Each row is followed by its class.
[-18   6  -3   2   7   7 -12  -7   3   2  -3   7   6   4  11   6   9  -3
  -4  24  25 -19  -7  -5   1  -5  -5  -3   0 -23  24   8   1  -9  47  -5
  -2  18  -3   7   9 -17 -18  14   4 -26  -4  -5 -11  -3  -7  -3 -21  31
   3   0   1  -4  15  15   8  -7  -2 -23  -3  31   5   8   9   5  28   8
   0   0   8]
Nen
[ 28 -18  -7   5   1   2  -5  -7 -17 -10   7   8   3  -7 -12   6  -4  10
   4  16  -4  15 -13   0   3  -4  12   6  -5  19  -5   0   1  -5  34   6
   4   2   8  -5  11  -1   4  43  -1  -4  -7  -1 -10 -17   5   0   4  39
   7  -1   3  18  -4  12  14 -24   4   7   0  32  18   1 -34   7 -32 -18
  -2  -3   5]
leb
[ -1   0  11  -5  12   8 -22 -11  19  -3   1  14  15 -15  19  -5   6 -11
  10  20  23   2   4  -2   4   0  16   6   4 -19  71   0  -7 -23  66   7
   0  34   8  13  -1 -17   1  34  -1 -25  -5 -26 -31 -15  -6  12  -8  53
   5 -14  12   6  14  12   7 -10 -15 -57  -2  52  11  26  15   6  29  35
  -7  -6  -1]
Nen
[  7 -10 -14   2 -14  -5  -6   0 -13 -11  -2   5   8  12  -3   8 -18  -3
  -3  10  35 -15 -14   3  10   3  -9   3 -23  -8 -21   1   5   6   9  -3
  -3 -13  -2  -4  12  -2  -3 -10  -1   4  -5  -6  -2 -14  14   3   3  28
   3  -1  -6  -2  -4   1  -2 -15   1  12  -9 -22   3   2 -13   6 -22 -21
   5   3   1]
mil
[ 16  -8  -2  13   5  -1  -2   3 -16   4   5  10  -6  18 -11  12 -24  -2
 -16  -7 -15  12  -2   2  11  -1  12  -7   0 -20  -5   4   0  15  22  -4
   2   1   0   8  12   2 -35 -53  -5 -25   7  -5   3  -2   4  -8  21  11
  -5  -6  -7 -16  -2  -3   5 -23  12  12   0  -5   5  18 -18  14  -4 -22
  -1   3  -2]
mil
[-20  -2 -11   1 -10   0 -11   5   3   0   1   3   8   5  -7   4   7  -7
   4   6   4 -10   8   0  -1   1  -4   4 -13   1  19   2   0   2 -16 -16
  -2 -10  -1  -6   2  -3  -7  -7   2   4   3 -15  -2  -2  -3 -18 -21  23
   0  -2  -6 -15   5   1  10  14  -9 -14  -2 -24   8   9   5   7   8  -8
  23   8   6]
leb
[ 13   9   5  -7  12  -7  12  -6  -2 -10   2  -3   2 -11  -6  -2  -5  10
   3   1   0  16  -4  -4  -6   1  26   6  -1  11  21  -3  -4   0  11  21
  -3  29  -2  -3   6   5  22  10  -3  15   1  -2  -9  -4  12   9   4   3
   1   5   6   2 -12   4  -6   7  -2 -11   0  -4  -3   5  -1 -16   9  12
  -9   7 -17]
leb
[  8 -10   0   5  11  -1   0   5 -20   0   7   0  -4   2   4  10   4  -7
   0  20  30  25   5   0  -5  10  14   7 -16 -25  -5  -9   2  13  10  19
  -2   8   3  -6   7  26  -2 -36  -7  -9 -13 -27  -2 -19  23 -12  14  23
   4  -5   1  -9 -17  -1  10  -1 -10 -12  -3 -71   2  10 -10  15   4  -6
   7   1  12]
leb
[ -1   2  -6   8   3  -7  -7   0  -8 -13   2  -6   5  15 -12   0 -11  -7
   4   1 -19  17   7  -3   0   9  19   1  -5  -1  53   6   1   7  14  -3
   3  26   7   8   7   1 -13 -46 -12  -3   0  -3 -11  -3  14  -6  23  26
   2   3   5 -17 -11   5 -10  -9  -3  -8   3 -24   1  11 -17  -6  20  11
  -2  -1 -11]
funa
[ 12 -19  -3   2   6  -4  -4  -2  -8 -13   0   6   6   8  -6  17  -2  -6
   3  10  14   7 -14   0  12   1  -1   0 -10 -11 -17   6   1  -3  28   0
   0 -10   5  -7  10  -7  -2   8  -6 -13  -4 -11   3 -13   8   2 -13  19
  -4  -5  -3  -8   7  17  -2  -4   2   3   1  18   3   6   5  10 -16 -13
   4   3   0]
toreg
[-21  -6  -6  -4 -14   9 -10  -5   1   3   1   4   9  -8  -1   3   4  -7
   8  17 -15  -3  15  -5  -3   8  11   8  -7  33  41  -8  -5  -6  -5 -20
  -2   7  -4  12   0   2 -19  16  -8  14   3   1  -5  -8 -12 -20  -2  51
   4  -3   2   0 -19   2   8 -15  -7  -7  -1 -12   9  10 -17   5   5  -1
  22  -7  13]
leb
[ 12  -7  -9  24  -3  -5   0   2  -9 -20   0   2   8   0 -21   3  -3  -2
   6  -5 -12   8   3  -4   6  -1  -8   0 -12  12  14   9   3  10  -7   2
   3 -14  -2  -3  -5   5   2  -6  -2  10   3   0  -2  -4   9 -14   4  31
   3   5   2   5  -4  -6   6   7  -1   8   3 -17   0   4 -11   3 -25 -21
   8   3 -12]
funa
[ 23   0   1  13   2  -3   6  -1 -14 -13   2   4  -4  10 -23  13 -10  -8
  -4  -6 -27  24   1   2  12   0   1  -8 -31 -19   8  17  -2  16   7   1
   3  -8   7  -7  -4   0 -14 -58   8 -18   2   7   6   6   9 -11  26  -1
  -2   7  -6  -5  -8  -8   0 -10  11  18  -1 -16  -7 -11 -11   7 -19 -15
   0   6 -14]
funa
[-14  -1 -10   3  -8   7 -10   0   5  12  -2  -2   6   0   2   4  15  -6
  -2  14  35 -18  -5  -2   5   0  -9  -1  -6  -7  -6  -6  11  11  10  -7
   1  -9 -11   2   3  -8  -8  21   4  -2   0  -6  20 -11  -1  -5 -12  20
   5  -2  -5   4  11  -1   6  -8  -6 -15   1  -2   5   9   1  11   1  -3
   5   0   6]
Nen
[  8  -5   1  -1  -5  -4  -2   5  -4  -8   1   2   2  -2  -8  -4 -14  -6
   4 -10 -17  23   7   4  -3  -1  24   2   9   9  14   0  -3   9   4  -1
   3  -5  -9   4   2   4   4 -13  -4   2  -2   0  -4 -10   8   3   9   7
   0   4  -1  -6  -5   4  -3  -2   3   6   4   8   0   1 -15   0 -23  -7
  -1  -3  -9]
funa
[ -8  -4 -14   0  -3  -1  -9   5  -4   0   4   0   0  -5 -16   2 -13  -1
   4  -5 -26  13  13  -1   5  10  35   4   3  25  20  -1  -6  17 -17 -14
  -8  -4  -8   1  -4   6 -10 -20  -7   9   7  14   2  -3   1 -15  18  17
   2   2   4  -2 -12  -7   9 -10  -2   3  -2 -30   5   5 -30  -5 -14 -10
   2  -5   0]
funa
[ 20   1   2   6   1  -1  10  -4 -10  -4  -1  -1   2  12  -9  13   7   1
  -4  10   5 -10 -23   0   6 -10 -20  -3   6 -24 -24  14   5   0  42   3
   1 -10   1  -9   2 -13  -9  15   2 -17  -5   5   5  20   2  -2 -14   1
  -6   1  -6   4   2   1   4  18   5   6   0  22   8  -8  19  16  -5 -12
   8  17  -6]
toreg
[ 24 -12   1  12   3  -3   5  -2 -32 -12   6  -1  -2 -14 -13  15   7   9
   3  14  45   4  -3  -2   5  14   2   0 -20   3 -10  -9  18  14   4  24
   1  13   4 -10  -2   9  10  15  -5  17  -9   5  -9 -10  20  -5  24  41
  10  -4  -2  25 -16   4  -6 -11  -8 -12  -4 -65   4   1 -32  16 -18 -26
  -6   2  -2]
leb
[-34  20  -9  -7   0 -16   0  -5   4 -10  -6  -4   6  11  26 -12  21  -5
  -7  13  59 -36 -26  -2  -8   1   9   1 -12 -37  20  11  11 -10   5  23
 -10  49   4  -4   8   1  18 -19  -1   9   2 -33 -16   3   8  22 -33  -6
   4  11   4 -35  -2   7 -16  33  -5 -29   3 -31  -4  21  44 -29  80  37
  -1  13  -5]
Nen
[ -4  -2  -7  -9  -7  -8  -4  -6  -2 -19   4   4   8  -4  -8   4  -9  -4
   6   2  -2   1   2   0   6   8  20   5 -12   2  51   1  -6  -1  14  -6
   1  12   1   9  -4   1  -3 -24  -6   3   4  -3 -13  -4  10  -1  14  38
   6   6   4  -9  -2   2  -8 -33  -3 -17   4 -21   1   8 -15  -7   5   6
  -2   1 -15]
toreg
[  3   2   4  -8   5  -5   0  -4   3 -13  -1  10   0   9   3  -4  -6  -2
   0  -4   1   5 -12   0   6  -3  18   0  -1 -24  14   9   1   2  28   8
   3  12   9  -2  -1  -7   0 -17   7 -18  -1  -9 -15  -8   0  19  -1   3
  -3  -4   9 -15   4   7  -4   1   4 -10  -4  27   5   5  14 -14  14  18
 -10   5  -9]
Nen
[ 13 -11 -26  14   1  -8  13   4 -28   4   0  -5  -9   6 -11  25  -9   5
   0  10  -2   3 -10   0   3   4   0  -1  -2  24 -29  -6  15  17   0   3
  -6  -8  -4   0  11  11 -24 -17  -5  16  -3   3   1   2   9 -24  29  17
   1   8  -5   0 -12 -11   6 -30   5  26  -2 -57   7 -14 -39   5 -10 -41
   3   5  12]
mil
[  8 -10 -26  19  19   5  10   0 -33   6   8   7  -7  19 -43  24 -34   0
  -3  17 -80  37  -3  -3   2   1  35  -8  16  41  47   9  -6  15  32 -30
  -4  14  -6  15  20  -3 -80 -74  -3 -11   4   9   4  43 -15 -61  36  38
  -2   7  -1 -28 -12  -5   8 -42  20  42   1 -25  20  -9 -41  -1  24 -25
  10   5  11]
mil
[-35   5 -13  -2 -11  17 -25   4  16  16   5   2   7   2  29 -12  11  -5
  -3  10  31 -19   0  -1   5   2  21  -1  -5  10   6 -22   0 -11  14 -18
 -12  17  -1  20  23  -2 -18  10  -4  -4  -6  -8  -4 -38 -19  10 -19  20
  -4  -9   7 -11  13   6  12 -48 -10 -18  -4  17  15  26  -7 -10  22  23
  -1   0  32]
Nen
[ -5  -3  -8   2 -13  -4  -2  -3  -5 -19  -1   4   8 -12 -22   1  -5  -7
   5   5 -38  12  15  -5   2   8  24  -2 -10  25  73   5 -11   2  -6 -16
   1   5  -1   4  -7   0  -7 -16  -6   9  10  -2 -12   7  -1 -24  17  32
   9   4   3  -2  -6  -6  -7  17  -6 -13   5 -32   3   7   9  -2  15   2
   7  -3  -9]
funa
[-14  10  -7   3   3   5  -7   1  -1  -6  -4   1   4  -1  -3  -1  -6  -8
   1   1 -14  10   8  -2  -1   8  17  -1  -4   6  51   2  -6   1  -8  -9
  -2  16   3   9  -3   3 -12 -21   6  -3   3  -5 -14   0  -2   0  13  21
  11   6   0  -7  -5  -5  -2  -2  -2 -17   1 -10   0   8 -11  -8  14  11
  -2  -4 -17]
Nen
[ 18   2   1   2   1  -5  -3  -1  -4 -22  -4   2   6   6 -25   8 -15  -2
   6  -3 -20  18   5   1  10   2   3   1  -7  -6  28  12  -5   9  -6   0
  15   0   1  -2  -8   1   1 -37 -11  -6   6   5 -10   3  15  -4  26   5
   4   4  -8  -6 -12  -4  -2  14   9   4   2  -6  -3  -1 -10  -4 -20 -14
   0   0 -23]
funa
[ 11 -13 -11   8  -7  -7  -1  -4 -18 -17  -3   8   2   4 -18  10  12   0
   5  10  11  -1 -14  -8  15   2   0   4 -21   3   8   5   4   6  11   3
  -2   2  -3   1   6  -3  -4  -2  -3   1  -9 -16  -9  -4  13 -11   6  39
   5   7  -4  -4  -6  -1  -4  -1  -2   4   0 -13  11   3 -15  -1  -9 -21
   2   8  -4]
funa
[ 13   0  -5   8  -5  -1  -4   2  -7  -9  -6  -7   8  -3 -10   5   3  19
   1  -4   4   2   0   5   0   1 -10   5  -7   1   0   6   2   8  -3  -5
   2 -17  -3 -19  -2  -6   3  -1   2   4   1   3   0  -5   6  -2  12  18
   5   4  -4   1  10   1   6  -2  -5   9  -1  -5   2  -6 -15  15 -25 -21
   4   0 -14]
funa
[ 22   8   2   7   4  -6  20  -6  -8   5  -4  -3   4  -8  -1  13  11   1
   5   6  20   0  -6   0   3  -4 -21  -1  -2 -14 -24   2   6  -4   9  16
   3  -7  -2  -7 -11  14  11  37   5   2  -4   8  -3   4  25   1  15  11
   5   5  -8  25  -1  -5   0   9 -10  -1  -1  -6  -4  -6   1  17 -18 -19
  -5   2 -13]
leb
[  0  -5  -9  12  -3 -13   4   7  -8   4  18   2   0   8   0   5   1  -5
  -2  -4  21  -1  -5  -1  -2   3   2  -4 -11 -11 -17   7   2   7 -12   8
  -2  -2   0  -7  -2  10   1 -24   0   7   1  -8   5  -1   9 -15  -1  -4
   1   0  -9   0  -6  -4 -12  -8   3   9   0 -46  -5  -6  -9  -3   2 -11
   0   4   3]
leb
[  7  -4   1  -9  -6   3  -3   0  -6   6   4  -7   6  -6  16  -6   6   5
  -2  -7  37  -4  -2  11  -6   6  -2   1  -7  -3 -20 -10   7   2  -5  14
  -1   4   1  -1   0  13  17  24  -4  -1  -6  -3  -6 -16   3  12   3  -2
   4   0  -1  13  -5   5   4 -13  -5 -10   1 -10  -2   2  -8   2 -12   3
  -7  -2   4]
leb

Each row is followed by its class.
[ -8   3 -19 -10   3 -10  -7  12   0   0  -3 -15   1 -11 -12  -1  -7   8
 -30   0   6  -4   3  -9  -1   2  -3 -30  14   5  -5   5  17   2  -7  20
  -1   0   1  -7  -8  -4  -9   0 -14  -2  -1  -1  -1 -17  -1  10   6   6
  -3   6  22  -5  15   1   0   3   0   7 -13   4   4   3  -5  -1  -6  -9
  -8  -2   6]
[20]
[ -7  -4 -19   1   7 -12  -2   9   6   4  -1 -24  -4 -11  -6  -3  -4  10
  -7  -3   3  -3   1  19   6   8  -9 -42  17   7  -2  12   6   1 -14  22
   8  -4  -2 -17  -2  -3 -11  -5  -9  -6   4 -11  -3 -21  -6  12   6  -3
  -8   6  20   2  21  -2  -3   3  -2   3 -15   1  -7   1   3   0  -7  -6
  -8  -5   2]
[28]
[ -1 -13   4  16  14  -5   4  -9  10   1   1 -17  -8   9  16  -7   1   2
  25  -1   3   4   2  39   3   4  -3 -11  -3   2   1  10 -15  -7  -7  -8
  17  -7  -4  -4   9   4  -1 -10   5  -4   5 -12 -14  -2  -8   0   1 -10
  -5   1  -2  12   4  -1  -3   5   1  -2  -9 -12  -3   3   2   2   2   7
  -6  -3  -4]
[31]
[ -5  -3 -16   1  15 -14  -1   8   5   0  -1 -27  -5  -2   1  -2  -6   9
 -16   2   3  -3   3  14   4   7 -11 -41  11  -1  -1  14   9   2 -13  22
   2  -2   2 -14   3  -1 -10  -3 -13  -5   1  -8  -6 -16  -4   9   5  -1
  -8   5  19  -1  20   1  -3   5   0   0 -16  -7  -5   3  -2  -1  -3  -8
  -7  -5   6]
[28]
[ -3  -4   2  15   7  -5   6  -5   9   3   4 -17  -8   8  22  -5   6   3
  25  -8  -4   3  -4  41   1   7  -5 -18   0  -6   3  13 -14  -7  -7   7
   6  -5  -2  -7   9   3  -1  -4   3   2   2  -3 -10   0  -7   1  -1 -11
  -2  -2  -2  12  10   2   1   5   2  -6  -8 -14  -4   4   7   3   8   4
  -2  -4   8]
[26]
[ -5  -5   1  15   5  -4   7  -5   9   4   3 -18  -9   4  21  -3   6   2
  27 -10   0   2  -2  43  -2   8  -5 -17   3  -2   4  13 -15  -7  -9   2
  10  -5  -3  -6  11   5   1  -5   3   1   3  -2 -11  -4  -8   0  -2 -11
  -4  -2   0   9  12   1  -5   4   3  -8  -7 -19  -4   0   7   4   7   3
  -4  -2   3]
[26]
[ -7  -3  -9   4  23 -13   0   3   6   1   0 -28  -8   5   1  -1  -9   5
 -26   8   4  -3   5   9   7   4 -10 -40   2  -8   1  15   8   1  -9  21
   2  -1   1 -12   2  -1 -14  -6 -13  -6  -3  -7 -10 -12  -5   8   5  -1
 -13   4  13  -2  20   0  -2   5   3  -2 -16 -16   0   6  -9   0  -3  -8
  -5   0   6]
[29]
[ -1  -6   4  12   7   0   2  -9   8   1   3 -14  -4   7  14   0   2  -1
  22  -5  -2   2   2  38   0   4   0  -4  -5   2   3   9 -15  -8  -5  -6
  15  -4  -2   1   4   0  -1  -9   6  -1   4  -6 -10   2  -6   0   2  -8
  -3   3  -1   9   2  -1  -2   4   4  -1  -5 -10  -1   2   5  -1   3   6
  -4  -1  -2]
[41]
[  0  -3 -10   1  21 -14  -2   5   2   2  -2 -26 -15   5  -3   0  -8   7
 -29   7   5  -3   5   4   5   2  -7 -37   2  -4  -1  10  11   2  -9  19
   3  -2   4 -10  -2  -4 -14  -5 -15  -5  -2  -8  -8 -12  -2   3   8   1
  -6   5  17  -5  17  -1  -2   4   1   1 -17 -11   1   4 -11  -2  -4  -7
  -7  -1   4]
[28]
[ -1  -6   4  20  19  -8   9  -4  12   4   5 -26 -10  15  29  -2   2   5
  25  -3  -5  -1  -1  41  -1  -5  -8 -30  -5 -17   9  19 -15  -5 -12  11
   4  -3  -2 -14  16   4  -2  -3  -5   1   2  -6 -15   3  -6  -4  -4 -13
  -7  -5  -1  14  18   2  -8   7   6 -12  -8 -23 -10   4   1   0   8  -1
  -1   4  10]
[23]
[ -6 -10 -16   4   7 -10  -3   5   7   0  -9 -20  -3 -13 -12  -2  -5   8
   4   1   8   0   6  23   4   5  -3 -28  18  19  -3   9   9  -4 -13   7
  17  -6  -3 -12  -4   2  -9  -7  -4  -8   4 -18  -6 -19  -7  11   7  -1
  -8   8  20   1  12  -3  -2   2  -3  13 -14   7  -4   2   3  -1  -6  -3
 -10  -9  -7]
[29]
[-17   0 -29  -5 -14  -8  -5  19   1   3  -4 -15   3 -29 -14  -5   2  11
  15 -12   5  -2   1  10  -2   7   0 -32  32  26  -7   9  10  -5 -14  11
   8  -1  -7 -17  -8   1  -3   7  -6  -1   8 -12   8 -29  -2  12   4   2
  -8   4  29   2  20  -1  -3   2  -8  14  -8  23  -8   0  10  -1  -8  -4
 -13   2   4]
[22]
[-11   3 -20  -9   1  -9  -9  13   0   3  -3 -17   0 -14 -16  -2  -8   8
 -23   0   8  -4   2  -6  -3   1  -2 -27  16  12  -7   6  16   1  -7  13
   5  -3  -3  -7  -8  -5 -10   0 -11  -3   5  -5   2 -22  -1  12   7   5
  -5   8  23  -7  12  -1  -1   3  -1  11 -14  10   4   2  -4  -1  -7  -8
  -9  -4   3]
[20]
[ -4  -5   1  17   7  -1   6  -5   8   3   3 -17  -8   5  21  -3   4   0
  25  -8  -3   5  -2  41  -2   0  -4 -16  -1  -1   4  11 -12  -7  -8   0
   9  -4  -2  -6   8   5   1  -7   3   0   4  -3 -10  -2  -7   0   0 -10
  -2   0   0  12   7   0  -3   2   1  -4  -7 -10  -5   2   6   3   6   5
  -3  -2   4]
[41]
[ -7  -3 -16   2  16 -17  -1  10   3   3   1 -28  -4  -4   0  -3  -6  12
 -15   0   2  -4   2  10   5  10 -13 -50  10  -3   3  17  10   3 -12  28
  -2  -2   0 -20   5   1 -11  -1 -15  -6   0  -7  -6 -18  -2   9   5  -2
  -8   3  19   0  27  -1  -4   4   2  -1 -12  -5  -6   2  -4   1   0 -10
  -7  -3  10]
[28]
[ -4  -9  -2  21   7  -6   8  -3  15   6   4 -21  -9   1  24  -5   4   5
  41 -11  -8   2  -2  50   0  10  -6 -27   7  -4   6  17 -17  -8 -14   3
   9  -6  -4 -17  14   6   1  -5   1  -2   8 -10 -10  -6 -10   0  -2 -14
  -5  -4   0  18  16   1  -8   4   1  -6  -6  -8 -12   1  15   2   9   4
  -3  -5   5]
[31]
[ -5  -2   1  13   2  -1   9  -2   7   4   4 -10  -4   5  21  -4   5   3
  31 -10  -5   0  -4  31  -3   6  -3 -13  -1  -7   5  11 -15  -7  -6   1
   1  -2  -4  -7  11   2   6   3   2   3   1  -1  -5   5  -4  -4  -5 -12
  -2  -6  -2  12  10   5  -3   4   3  -9  -2 -10  -6   0   5   3   8   2
   0   0  10]
[42]
[ -7  -7   0  16  -5   0   2  -3   6   3   2 -10  -5  -6  12  -6   7   0
  39 -13  -1   4  -2  50   2   8  -4 -13   8  16  -1   3 -16 -10  -9  -3
  18  -8  -5  -2   2   7   0  -6  10  -1   9 -10  -7  -8 -10   4   1 -11
  -2   2   2  14   2  -1  -3  -1  -3   1  -6   2 -11   0  17   0   3  10
  -7  -4  -7]
[41]
[ -5  -5 -13   3  16 -13   0   5   5   3   1 -21  -2  -5  -4  -1  -8   8
  -8   5   4  -3   6   8   4   4  -6 -33  11   2   0  10  10   2 -11  14
   0  -1  -1 -14   0   0  -8  -2 -11  -7   1  -9  -3 -14   1   7   5  -1
  -6   2  13  -1  16  -2  -1   4  -1   1 -11  -2  -4   2  -4  -1  -1  -5
  -6  -3   2]
[32]
[ -4  -3  -1  16   3  -2   8  -1   7  22   0 -16  -7   3  23  -4   7   3
  33 -12  -3   1  -4  42  -2   9  -7 -22   3  -5   5  14 -13  -8  -9   6
   5  -2   0 -11  12   5   4  -2   0   2   5  -3  -6  -2  -6   0  -2 -13
  -4  -4   1  13  13   1  -6   4   1  -8  -4 -10  -8   1  11   3   8   2
  -2  -3   6]
[19]
[  1  -7   2  20  20 -10  12  -5  12   5   2 -25 -13  18  30  -3   3   5
  27  -3  -5  -2  -3  38   3  10  -8 -32  -8 -22  10  19 -14  -3 -11   9
  -1  -3  -3 -17  20   4   1  -2  -6   1   2  -3 -15   4  -5  -5  -4 -13
  -3  -6  -6  14  18   2  -7   8   5 -16  -5 -27 -11   2   1   4   9  -2
   2  -2  11]
[31]
[ -1  -4   4  14   7  -3   7  -6   8   4   3 -14  -8  11  22  -3   6   1
  26 -10  -2  -2  -4  33  -3   3  -5 -12  -5 -10   6  12 -15  -5  -7   2
   2  -2  -3  -6  10   0   1  -2   0   3   2  -1 -11   4  -5  -4  -7 -12
  -1  -3  -3  12   8   3  -5   5   4  -8  -6 -15  -1   2   3   4   6   7
   0   0   8]
[19]
[ -7  -8 -21  -4   1 -10  -7  11   3   1  -3 -21   0 -13  -7  -2  -4  11
 -12  -3   7  -3   2  -2  -4   7   3 -35  17   5  -5  10   9  -1 -11  10
   2  -2   0  -9  -6  -6  -3   5 -10  -1   1  -3   3 -17   0   7   5   4
  -7   3  25  -3  18  -1  -2   6  -2   9 -15   8   3   3  -4   0  -6 -11
  -5  -3  12]
[14]
[ -9  -7  -4  22   2  -3   9   0  10   7   2 -15  -8  -3  24  -7  11   4
  50 -18 -14   1  -6  50   2  15 -10 -33  10   0   4  19 -15 -10 -16  11
  10  -7  -5 -21  16  12   2  -5   4  -3  10 -10 -12 -11 -11   3  -2 -19
  -8  -5   2  21  19   2  -8   0  -1  -9  -6  -6 -20  -1  21   4  10   5
  -5  -5   2]
[31]
